Here is a tiny trained network, its code and every weight. The questions are about switching its units off for an input and a class, where a switched-off unit gives its printed mean instead of its output.

import numpy as np


def w(rows, s, z=0):
    codes = np.array(rows[::2]) - 128.0
    scale = np.full(codes.shape[1], s)
    scale[-1] = z or s
    return codes * scale


def f(y):
    return np.maximum(y, 0)


def log_softmax(a):
    a = a - a.max(-1, keepdims=True)
    return a - np.log(np.exp(a).sum(-1, keepdims=True))


def net(x, mask):
    res = np.array(x, float).reshape(1, 8) / 4 @ E
    y = f(res @ A[0][:, :-1].T + A[0][:, -1])
    res = res + np.where(mask, y, B[0][:, -1]) @ B[0][:, :-1]
    return log_softmax(res[-1] @ U[:, :-1].T + U[:, -1])


A, B = {}, {}
E = w([
[132,123,118,127,126],'x0',
[119,135,133,128,136],'x1',
[129,135,123,124,133],'x2',
[205,25,43,249,13],'x3',
[242,204,245,118,35],'x4',
[126,121,132,127,125],'x5',
[114,113,154,143,121],'x6',
[11,195,112,77,3],'x7',
],0.0063)
A[0] = w([
[160,186,161,17,170,164],'N0',
[180,125,94,235,80,179],'N1',
[6,151,138,107,2,106],'N2',
[212,119,88,113,224,60],'N3',
[127,119,214,98,160,188],'N4',
[109,124,143,18,203,179],'N5',
[20,58,141,136,147,102],'N6',
[131,211,150,158,150,156],'N7',
[143,72,128,218,169,149],'N8',
[193,151,146,93,124,79],'N9',
[192,27,220,85,199,145],'N10',
[221,189,250,97,6,54],'N11',
[83,110,61,77,105,97],'N12',
[24,160,182,191,238,180],'N13',
[119,123,166,130,143,255],'N14',
[100,159,69,64,55,78],'N15',
[101,127,208,102,214,157],'N16',
[90,116,108,127,216,78],'N17',
[51,83,31,168,199,66],'N18',
],0.0085,0.0053)
B[0] = w([
[99,101,104,170,67,212],'N0',
[90,80,99,151,91,254],'N1',
[208,123,186,20,116,235],'N2',
[172,51,243,84,115,185],'N3',
[124,128,87,159,76,190],'N4',
[112,103,90,165,106,214],'N5',
[162,212,96,149,232,185],'N6',
[120,149,108,130,91,168],'N7',
[85,137,142,35,100,220],'N8',
[75,151,145,139,158,154],'N9',
[161,133,148,38,115,212],'N10',
[102,204,108,234,255,246],'N11',
[180,122,192,207,138,172],'N12',
[119,71,104,118,108,215],'N13',
[167,66,68,112,88,204],'N14',
[128,91,210,67,111,178],'N15',
[108,169,117,140,60,201],'N16',
[121,162,163,140,122,174],'N17',
[207,160,194,251,187,221],'N18',
],0.0068,0.0083)
U = w([
[176,96,254,56,128,140],'0',
[146,179,142,190,231,15],'1',
[127,90,157,134,101,223],'2',
[165,118,66,112,108,244],'3',
[159,116,65,97,118,228],'4',
[88,78,84,159,54,3],'5',
[146,118,145,105,119,89],'6',
[149,124,87,102,128,115],'7',
],0.0091,0.0033)

Each question gives the input, the list of numbers given to net, and the class t.
The units are the neurons (one row each of A and B). Each row of codes is followed by its name. A weight is (code - 128) times the scale printed after its matrix; where a second scale follows, it is the last column's (A, B and U).
mask holds one flag per neuron, in row order. A switched-off neuron (its flag False) gives its mean, the last column of its row in B, instead of its output. The means were averaged over made-up inputs and are rounded, as every weight is.
A unit's drop is (log p(t) with every unit on - log p(t) with that unit switched off) / (log p(t) with every unit on - log p(t) with every unit switched off).
The circuit of an input: a set's keep is (log p(t) with only the set's units on - log p(t) with every unit switched off) / (log p(t) with every unit on - log p(t) with every unit switched off). Starting from the 12 units with the biggest drops (on a tie, the unit counted first), units are removed one at a time, each time the one whose removal leaves the highest keep (on an exact tie, the one counted first), for as long as the keep stays at least 0.8.
units of the circuit, in order: the units of the circuit, biggest drop first
unit that matters most: the unit with the biggest drop
top k neurons: the k neurons with the biggest drops, biggest first
drop of u: that unit's drop, to one decimal
input [2,-3,-5,4,1,5,4,-8], class 0: units of the circuit, in order	[N3, N10]
input [8,4,7,-6,-6,-6,-8,8], class 0: units of the circuit, in order	[N2]
input [-6,-1,-2,4,-2,0,-2,7], class 0: units of the circuit, in order	[N2, N15]
input [-4,-2,-2,-2,-8,2,7,8], class 0: top 3 neurons	[N2, N11, N15]
input [8,6,5,3,-8,-4,1,-2], class 1: top 2 neurons	[N18, N6]
input [4,4,-7,5,-7,-7,-1,2], class 1: top 2 neurons	[N18, N6]
input [-6,4,0,-7,6,6,2,5], class 5: units of the circuit, in order	[N0, N4]
input [4,-8,6,-8,-3,8,-5,-7], class 3: units of the circuit, in order	[N5, N13]
input [0,-6,-2,5,-7,-2,-3,4], class 1: units of the circuit, in order	[N18, N6]
input [-5,4,7,1,8,1,2,-6], class 1: top 2 neurons	[N11, N2]
input [1,2,-5,-6,-6,-3,4,8], class 0: top 3 neurons	[N2, N15, N11]
input [-2,-4,-7,-2,-6,0,2,-7], class 0: top 4 neurons	[N3, N11, N10, N8]
input [-4,1,0,-1,-7,5,-5,-7], class 0: top 2 neurons	[N3, N11]
input [-7,2,2,7,8,8,4,2], class 1: units of the circuit, in order	[N11]
input [1,-1,5,6,-4,-6,2,-7], class 0: top 2 neurons	[N3, N8]
input [0,4,-5,-8,1,-8,5,-4], class 4: top 2 neurons	[N10, N1]
input [5,-3,-1,-1,-8,6,-8,-4], class 1: top 3 neurons	[N18, N6, N2]
input [8,0,7,-2,-5,3,8,-8], class 0: top 3 neurons	[N3, N10, N11]
input [3,-3,-8,-8,-3,1,3,2], class 5: drop of N6	-0.1
input [-5,1,-4,-4,7,2,1,-5], class 1: unit that matters most	N11
input [6,8,-6,-7,-3,-2,-3,-2], class 3: drop of N1	0.2
input [-6,-6,4,-2,4,-8,5,-5], class 4: drop of N12	0.1
